(in the rows, 128 means zero)
Each row is followed by its class; each block has classes of its own.
130	127	175	133	125	178	153	144	138	125	118	169	71	173	152	85	139	195	107	55	119	117	58	132	112	76	109	113	139	96	132	130	152 -> U
119	91	187	82	154	89	150	139	77	123	147	170	121	174	90	108	123	156	104	110	121	126	54	81	141	89	123	118	109	117	140	134	140 -> C
121	90	188	84	149	104	157	124	82	138	160	164	139	167	84	127	120	142	104	110	117	124	57	75	139	92	131	132	116	123	139	148	151 -> N
154	146	164	129	150	161	146	181	154	113	128	161	76	147	148	96	135	207	105	78	115	119	14	135	105	63	118	111	128	85	140	156	161 -> A
156	113	161	88	155	102	124	123	85	117	152	153	105	153	99	144	126	155	98	91	130	138	50	37	105	67	120	142	117	106	117	154	144 -> Z
143	95	173	99	144	100	146	108	75	118	154	173	108	164	99	133	129	154	106	100	126	130	56	39	120	71	138	133	110	117	128	144	138 -> U
112	93	192	88	164	99	166	123	96	113	138	187	135	152	110	96	132	154	107	142	116	120	64	105	120	91	140	123	108	119	120	133	128 -> X
167	158	172	130	131	160	121	148	124	143	142	159	60	149	162	85	125	182	119	76	111	114	47	139	110	66	118	134	147	117	117	145	156 -> A
150	98	161	81	170	92	133	157	80	105	138	172	119	168	105	127	127	157	90	117	133	134	47	75	109	81	122	142	122	106	123	151	136 -> C
124	94	174	89	168	93	159	143	88	108	137	188	137	160	98	111	140	160	98	133	117	123	66	81	121	98	125	126	111	106	129	139	134 -> C
139	94	174	104	150	111	141	138	96	99	157	181	120	166	118	135	140	158	98	110	131	132	48	51	117	89	138	129	112	117	128	146	123 -> T
123	85	185	87	169	97	148	127	82	122	137	188	143	129	99	111	134	151	108	142	116	120	60	95	113	102	126	134	116	114	118	149	146 -> N
136	128	178	127	148	170	154	162	154	115	118	179	79	142	147	77	134	210	110	100	108	115	24	134	116	73	121	111	125	86	136	139	151 -> U
158	119	151	97	148	108	120	123	83	125	178	140	100	155	102	147	119	150	104	81	130	149	54	26	112	68	117	138	120	112	117	154	135 -> Z
106	96	179	94	155	104	163	129	95	121	160	162	129	169	93	111	127	152	108	116	116	129	53	85	130	79	143	112	100	116	139	139	126 -> X
121	99	176	91	149	102	157	125	88	127	157	155	125	158	94	123	112	153	106	104	118	138	46	54	141	78	120	122	105	117	138	135	141 -> U
109	92	175	92	157	98	150	138	90	125	159	174	138	174	92	119	121	157	95	107	116	119	42	71	147	91	132	103	108	122	144	138	130 -> M
161	106	154	114	166	113	124	138	88	109	167	172	119	162	102	146	132	156	98	80	127	135	52	46	109	68	134	141	122	117	114	156	130 -> N
147	134	175	125	128	162	142	169	143	112	129	162	73	156	159	92	143	198	116	114	127	107	38	146	114	99	117	118	131	94	138	149	168 -> A
162	149	164	124	143	164	121	179	143	128	133	170	65	126	146	80	123	212	113	87	107	121	26	145	121	75	119	110	137	83	134	142	146 -> C
134	103	169	107	171	115	144	141	93	102	161	176	120	155	116	121	133	160	100	119	135	141	60	51	123	91	128	129	113	116	121	140	118 -> Z
135	105	163	91	160	97	127	142	91	121	161	161	119	163	90	135	120	146	96	91	124	129	36	55	143	74	138	111	108	118	137	149	132 -> M
145	133	175	135	157	178	140	169	154	128	142	175	87	125	139	79	135	198	116	100	106	114	36	149	116	88	135	111	136	94	132	146	143 -> N
162	121	150	112	158	98	128	144	80	103	168	154	109	151	113	145	125	161	100	84	133	139	39	47	111	68	125	135	116	115	119	159	140 -> A
161	128	174	120	116	159	121	164	125	114	129	163	60	163	141	101	137	199	117	98	135	107	49	135	121	98	120	117	135	90	135	136	167 -> C
168	152	166	130	126	166	136	149	124	132	144	159	64	159	160	99	122	190	111	64	118	117	45	128	110	73	124	125	147	110	131	143	154 -> A
153	112	171	99	146	98	125	120	86	120	161	169	102	143	120	142	130	148	108	85	120	136	54	42	112	71	128	132	122	122	114	146	121 -> T
138	119	173	131	134	170	129	177	158	109	137	180	79	175	144	90	143	192	112	117	126	100	28	150	128	98	131	111	130	96	134	147	155 -> M
127	135	174	125	118	171	147	139	134	141	141	156	71	163	150	89	127	185	119	72	115	115	64	154	123	77	131	116	143	106	135	133	135 -> X
136	116	149	85	149	102	153	128	109	117	141	166	152	140	99	138	127	159	97	137	104	126	60	77	111	82	136	136	108	101	128	151	140 -> X
132	140	169	130	145	169	141	166	154	127	139	167	77	127	147	76	130	204	121	108	105	118	28	159	117	72	139	102	124	90	137	144	132 -> X
106	87	188	87	153	92	156	137	95	130	157	174	140	174	85	115	121	144	99	110	122	122	48	75	158	88	137	99	101	125	145	136	136 -> M
116	116	176	123	140	165	154	167	164	125	139	179	89	159	135	73	131	210	109	96	102	105	15	153	129	90	127	83	124	86	154	141	148 -> M
111	100	177	85	151	105	160	129	93	122	160	158	130	161	100	118	119	163	104	118	114	128	44	82	132	84	133	118	108	113	140	141	132 -> X
146	96	158	108	171	104	132	129	90	102	160	174	122	153	99	138	141	165	100	89	119	129	50	49	105	79	126	132	117	109	115	156	133 -> N
150	130	177	112	120	168	140	161	146	123	114	160	73	159	146	100	134	200	113	119	122	108	22	127	117	81	114	125	126	85	139	152	181 -> U
149	135	178	113	98	157	133	142	135	155	150	150	68	172	143	120	127	182	117	61	110	119	37	106	114	62	114	124	138	102	139	151	156 -> T
149	141	155	122	124	167	121	168	154	117	98	151	79	150	131	104	138	180	104	95	125	114	42	135	111	76	124	126	123	84	140	153	171 -> U
159	116	154	90	159	101	111	112	81	119	165	147	98	143	111	134	122	156	101	93	125	140	61	36	101	78	117	146	127	115	107	146	127 -> Z
128	129	174	123	112	172	159	127	127	141	138	153	74	173	152	102	128	199	118	66	117	108	63	138	120	74	129	114	143	107	142	131	147 -> X
136	103	175	91	152	100	139	109	82	121	166	162	110	145	103	124	135	161	105	109	125	131	64	42	113	93	120	126	115	109	117	145	137 -> Z
130	92	163	104	155	94	133	121	86	115	180	170	118	169	96	132	128	162	99	86	123	124	47	43	138	84	139	108	113	122	130	143	121 -> M
179	111	152	90	149	90	106	129	67	119	159	153	93	158	98	146	119	164	100	78	131	133	51	38	108	58	128	143	123	111	118	147	142 -> C
145	106	172	76	169	100	138	131	93	114	138	163	119	142	107	125	130	154	95	126	130	137	58	52	108	83	123	135	114	107	123	145	137 -> Z
138	106	162	104	151	116	143	115	79	111	166	159	108	160	110	139	130	159	100	71	137	143	71	33	120	84	119	128	123	113	121	140	128 -> Z
124	90	186	92	152	98	152	127	86	130	158	169	141	161	86	127	125	151	107	108	117	127	59	64	135	88	124	117	105	121	134	140	149 -> N
151	101	150	107	159	100	120	128	85	108	182	168	110	172	103	143	132	158	97	79	127	129	47	33	121	75	135	119	119	119	117	147	120 -> M
143	143	167	132	152	163	151	176	150	118	134	158	77	138	150	89	129	203	115	91	113	120	18	141	120	70	125	109	128	93	147	150	152 -> A
145	98	155	101	197	109	146	161	100	95	145	180	137	145	105	138	140	162	89	113	125	137	44	57	104	78	132	131	116	105	123	159	121 -> N
147	142	175	120	130	167	127	155	137	142	126	165	67	142	152	73	126	186	115	105	109	117	38	141	116	79	120	121	136	101	129	144	147 -> U
157	103	164	94	166	91	129	137	74	107	158	174	104	156	109	123	139	170	99	104	129	129	60	49	109	84	125	127	121	108	115	142	124 -> C
147	98	171	99	154	92	124	109	71	117	168	167	95	160	101	112	130	166	110	86	119	123	66	60	119	83	130	132	122	120	115	133	130 -> C
153	103	155	86	145	92	117	122	85	128	170	156	109	158	92	144	121	154	96	83	126	126	41	44	121	72	134	124	119	112	126	156	139 -> M
141	129	172	130	131	171	139	143	126	147	140	160	82	153	137	99	135	181	116	69	115	114	63	130	118	82	128	114	142	108	135	145	151 -> N
149	137	165	125	125	181	149	150	135	136	143	149	67	167	151	99	120	198	107	73	117	121	42	113	120	79	125	119	146	102	145	135	144 -> U
131	107	173	98	166	108	147	143	92	113	151	158	120	166	97	122	118	146	95	100	127	139	45	50	143	73	135	126	107	124	135	137	127 -> U
145	143	175	122	134	166	129	175	154	137	134	159	77	111	155	97	120	193	120	100	109	125	19	138	125	76	126	109	132	95	141	148	142 -> T
135	132	166	123	129	172	140	162	117	137	135	157	68	175	147	88	129	194	105	49	126	122	64	133	132	83	117	109	146	101	146	132	141 -> C
121	94	184	95	163	101	157	132	94	110	141	173	125	168	99	111	128	157	97	112	122	129	52	56	136	79	132	116	100	120	137	129	130 -> U
144	137	175	117	117	171	131	157	140	141	132	160	70	150	164	99	133	182	110	79	117	120	49	136	108	87	118	122	149	102	134	145	138 -> T
137	119	167	133	141	184	140	178	153	109	132	176	105	149	138	97	148	198	107	116	123	110	40	142	121	108	125	121	127	84	138	153	167 -> N

Next block, with new classes.
109	118	88	120	126	145	76	85	99	141	95	169	107	141	191	136	160	93	128	156	135	100	111	156	139	130	178	134	78	161	151	117	184 -> R
133	97	118	125	125	156	164	149	95	172	110	106	102	139	146	109	153	79	91	164	111	146	104	147	100	125	167	89	121	134	111	95	127 -> V
159	143	81	123	127	139	187	102	164	162	163	239	132	140	155	139	111	149	83	129	106	180	109	152	112	179	134	136	71	143	133	132	57 -> E
84	97	143	162	128	138	150	168	144	93	111	40	65	119	136	103	201	120	112	108	156	138	92	71	143	135	132	162	125	154	142	143	44 -> V
113	130	98	129	138	148	73	89	93	146	95	184	116	138	175	139	172	95	116	180	136	99	114	126	140	126	170	165	87	155	151	128	186 -> L
172	158	113	101	105	112	118	119	91	182	161	131	172	147	111	194	68	95	197	114	88	149	119	112	118	104	114	91	122	90	125	78	167 -> Q
86	102	141	156	148	144	155	144	142	84	109	72	81	117	126	117	201	103	93	128	142	136	77	65	154	124	132	171	101	165	145	148	41 -> E
120	98	151	134	103	150	147	148	98	149	98	85	113	141	121	116	124	76	135	171	138	142	89	148	99	150	161	86	141	158	100	109	116 -> L
147	153	84	131	132	132	181	89	175	148	159	242	139	149	158	143	120	135	68	134	105	180	112	161	129	164	127	130	79	127	138	139	76 -> G
76	84	129	151	130	142	146	152	146	77	109	39	65	114	141	118	188	121	115	106	152	141	82	83	160	127	141	171	127	151	150	149	43 -> R
156	151	93	123	127	146	184	108	155	154	164	214	144	147	143	145	109	132	90	131	122	172	123	169	106	179	117	121	91	131	135	122	59 -> H
76	86	142	163	137	147	153	155	139	89	107	48	59	109	133	116	189	113	111	115	150	145	68	53	150	128	140	171	113	163	142	151	32 -> E
87	113	142	145	153	130	160	142	141	75	112	72	90	108	110	123	197	113	86	131	138	141	86	66	150	114	132	172	100	156	152	155	19 -> E
127	87	115	114	123	150	154	137	102	150	108	99	108	130	148	125	141	83	100	159	107	142	101	152	118	124	171	90	128	136	118	95	136 -> R
177	150	120	107	111	115	139	122	98	189	154	131	154	139	114	173	93	111	188	127	94	147	128	108	115	108	102	82	111	107	128	80	152 -> V
63	101	147	175	132	143	146	145	161	73	107	44	66	120	129	112	181	106	106	112	151	142	75	75	164	124	135	160	128	150	140	164	40 -> G
173	136	115	87	108	104	125	114	92	167	152	127	170	133	105	191	83	113	195	124	89	151	129	120	128	100	116	86	114	103	135	76	161 -> R
116	106	150	123	113	145	135	146	105	125	104	91	132	138	113	124	150	69	107	176	132	145	109	143	115	136	165	116	133	138	115	126	85 -> H
163	138	78	108	131	132	184	101	149	154	158	213	145	142	147	147	110	136	97	126	107	172	126	181	112	157	125	114	86	136	137	110	97 -> R
132	99	129	119	136	154	151	136	88	149	105	103	126	135	139	130	133	66	93	176	108	149	99	143	118	117	178	107	140	125	118	101	119 -> H
118	168	112	98	148	113	86	94	96	110	115	159	152	124	149	157	137	120	94	172	137	110	130	120	138	126	172	151	99	118	167	114	131 -> H
151	139	80	135	122	148	187	100	158	168	160	225	131	141	158	141	123	133	93	136	112	175	109	154	107	181	126	133	86	144	135	130	78 -> L
109	131	104	141	125	157	81	103	98	158	92	170	86	146	193	116	183	87	119	163	151	93	105	139	131	136	167	138	73	163	148	125	163 -> V
147	152	88	131	126	146	191	102	164	153	156	214	140	152	135	140	96	134	95	134	115	172	108	175	111	163	120	97	84	137	126	127	83 -> G
156	149	78	120	134	145	170	117	160	155	167	212	156	141	130	139	113	148	101	118	114	175	126	170	103	160	130	123	79	140	136	132	81 -> W
123	111	134	124	101	141	129	151	102	145	103	96	119	147	128	124	126	68	123	155	125	145	92	156	108	136	173	101	138	137	105	116	118 -> Q
128	108	148	124	112	143	154	141	101	147	102	97	119	142	121	119	125	85	119	173	130	146	94	150	103	141	160	98	137	144	110	112	98 -> L
136	93	138	116	132	151	161	144	93	157	107	113	112	129	136	120	130	80	94	174	108	147	89	132	113	124	177	100	124	141	105	93	119 -> E
179	145	141	113	106	117	132	116	94	168	150	125	166	142	114	180	79	95	195	127	94	166	122	109	135	113	102	114	121	103	137	97	122 -> H
160	156	70	121	125	137	172	107	153	164	160	222	146	151	143	147	104	127	94	120	110	174	116	171	110	162	129	125	87	124	130	127	90 -> Q
150	141	78	129	132	154	171	109	153	164	157	213	145	152	143	129	134	122	86	126	114	181	112	174	111	156	135	125	64	141	139	140	73 -> W
158	155	73	123	129	141	170	107	153	164	166	219	145	156	147	151	108	119	88	118	110	176	116	167	113	160	125	134	87	119	126	121	96 -> Q
169	143	121	113	102	126	135	118	100	194	152	125	147	149	128	163	111	100	189	124	97	145	118	104	120	114	107	85	100	105	130	86	140 -> V
126	172	112	101	154	113	103	99	90	136	117	149	131	128	160	139	144	116	95	164	130	107	133	123	125	110	160	136	92	119	161	100	149 -> V
153	150	70	124	119	134	170	106	156	164	162	230	135	153	166	148	111	125	85	117	108	184	110	169	110	171	137	140	88	124	135	133	79 -> Q
115	109	142	129	107	146	132	152	109	145	101	90	107	155	139	120	134	54	117	157	128	146	85	149	107	140	171	110	141	143	102	124	104 -> Q
105	122	98	134	128	163	63	105	109	153	98	171	105	149	185	133	174	89	129	154	143	102	97	137	133	133	181	140	72	164	150	134	159 -> W
87	108	139	160	142	144	151	146	142	91	111	66	75	122	118	131	190	109	105	128	147	135	83	70	146	125	122	169	123	153	148	149	39 -> L
155	140	95	123	132	147	183	109	153	156	159	205	142	146	143	151	108	124	97	129	118	177	119	163	110	167	130	123	92	129	131	118	52 -> H
158	142	74	132	129	153	190	102	152	175	161	224	134	144	142	143	103	136	105	136	112	180	116	165	94	175	119	125	88	150	126	129	90 -> L
103	134	90	126	134	149	53	98	109	139	101	180	119	137	171	132	176	102	108	161	136	104	118	140	138	122	189	154	67	153	156	146	162 -> W
90	123	129	142	142	123	144	142	130	80	112	57	102	124	119	131	189	98	102	112	138	143	92	83	150	103	134	169	111	128	159	149	36 -> Q
105	130	100	128	130	151	59	99	105	140	103	172	121	134	175	131	178	94	125	156	138	101	109	133	140	123	183	152	74	154	157	141	166 -> W
165	123	134	114	94	118	134	113	99	165	143	117	142	142	137	164	98	95	195	119	104	157	108	120	143	116	97	105	122	116	134	97	160 -> R
133	93	143	121	125	149	149	147	88	153	104	97	116	137	135	127	134	66	96	168	114	156	102	142	115	124	172	104	142	123	111	100	106 -> H
98	144	103	142	129	146	79	81	114	125	102	176	116	145	172	136	158	90	108	168	138	102	103	142	152	124	163	140	76	150	151	132	178 -> G
164	151	82	122	129	146	190	106	151	166	168	224	152	148	129	148	105	146	100	136	117	166	122	167	98	173	111	121	92	136	128	114	93 -> L
68	116	145	165	138	132	151	138	156	63	115	65	90	128	117	131	204	100	96	122	149	139	82	74	159	118	116	158	105	150	156	152	41 -> G
176	141	133	123	102	121	140	114	96	183	148	131	152	146	118	178	77	100	203	131	92	162	106	105	125	117	92	110	130	117	129	100	150 -> L
135	93	111	104	131	138	153	134	91	151	108	101	120	130	142	128	126	86	95	160	102	145	104	157	115	117	181	81	132	130	116	82	149 -> R
122	95	145	136	102	155	149	147	105	156	98	95	104	145	131	116	126	75	130	173	129	145	87	148	98	153	163	91	143	160	101	115	112 -> L
123	115	134	120	101	135	134	143	101	141	106	96	129	149	130	125	130	68	118	156	125	149	93	156	113	131	172	106	128	126	114	117	104 -> Q
112	126	93	115	133	138	73	91	100	134	97	172	106	135	184	147	155	103	124	158	137	94	113	146	141	125	174	136	87	157	155	110	183 -> R
121	171	124	95	145	117	93	100	90	115	118	155	145	122	142	167	130	115	108	174	142	114	130	124	125	121	159	146	100	118	170	110	110 -> H
167	155	138	115	103	108	145	113	105	158	152	124	171	146	100	171	67	107	188	128	92	164	108	120	134	103	100	88	124	100	132	102	139 -> G
127	105	145	130	100	143	146	157	108	155	101	98	104	146	136	101	147	87	121	156	140	136	97	154	103	151	164	80	123	149	108	107	102 -> V
120	92	142	114	100	140	141	150	105	133	102	82	111	141	129	116	132	85	126	157	135	138	94	165	113	140	169	86	139	146	111	107	110 -> R
123	102	134	128	122	150	161	134	104	146	109	111	125	143	134	116	134	70	90	174	110	151	86	152	126	120	169	90	133	125	110	111	130 -> G
75	87	135	159	133	148	132	165	148	94	112	45	73	118	133	112	196	117	122	103	151	149	78	63	147	128	148	167	118	156	148	168	34 -> W
169	138	116	92	108	108	131	114	95	167	152	118	160	137	112	191	75	114	198	121	94	151	124	125	122	102	110	82	117	106	135	75	152 -> R
126	163	120	91	156	108	103	96	89	115	117	164	149	112	133	154	137	123	96	176	127	108	126	110	133	107	162	145	88	129	158	104	148 -> E
